arr =
[[-15  -2  20  22 -10   2  -4   8]
 [ 33  17 -33 -47   4   1  28 -21]
 [  9  61  28 -25   3  13  26 -28]
 [ 21  17  -7   2 -32 -19 -25  43]
 [-15  51  56  16  -3  10  -5  -5]
 [  4  16   6 -10  13   1  -2 -11]
 [-59 -27  53  46  33  24   7 -35]
 [  5 -12 -13  -4   5  -6  -6   2]
 [  0  11   4  -4 -15   7  20  -6]
 [  2  10   5  -2   2  -2  -6   3]
 [  3  10   3 -12  27   4   0 -21]
 [  6  -4 -11  -3 -10  -3   4   8]
 [ -6   1   6  11 -18   0   6  11]]
The entry directly above -35 -> -11
The entry just left of the largest entry -> 9
Read off the 1st entry in reading order.
A: -15
The last entry in the row that holds the largest entry is -28
The second entry in reading order -> -2
Read off the bottom-left entry.
A: -6
Read off the first entry in the row that holds the smallest entry.
A: -59
Read off the largest entry.
A: 61
The bottom-right entry: 11
The largest entry in the first row -> 22
Read off the smallest entry in the last column.
A: -35
Read off the largest entry in the last column.
A: 43
Read off the bottom entry of the column that holds the largest entry.
A: 1
Read off the 2nd entry on the main diagonal.
A: 17
The top-right entry -> 8
Read off the third entry in reading order.
A: 20
The 5th-last entry, reading row by row: 11
The entry directly above the smallest entry is 4
The entry directly below 22 -> -47
Read off the smallest entry in the last row.
A: -18
The entry directly below the largest entry: 17
The largest entry in the first column is 33
Read off the entry just right of the smallest entry.
A: -27
The 2nd-last entry, reading row by row -> 6
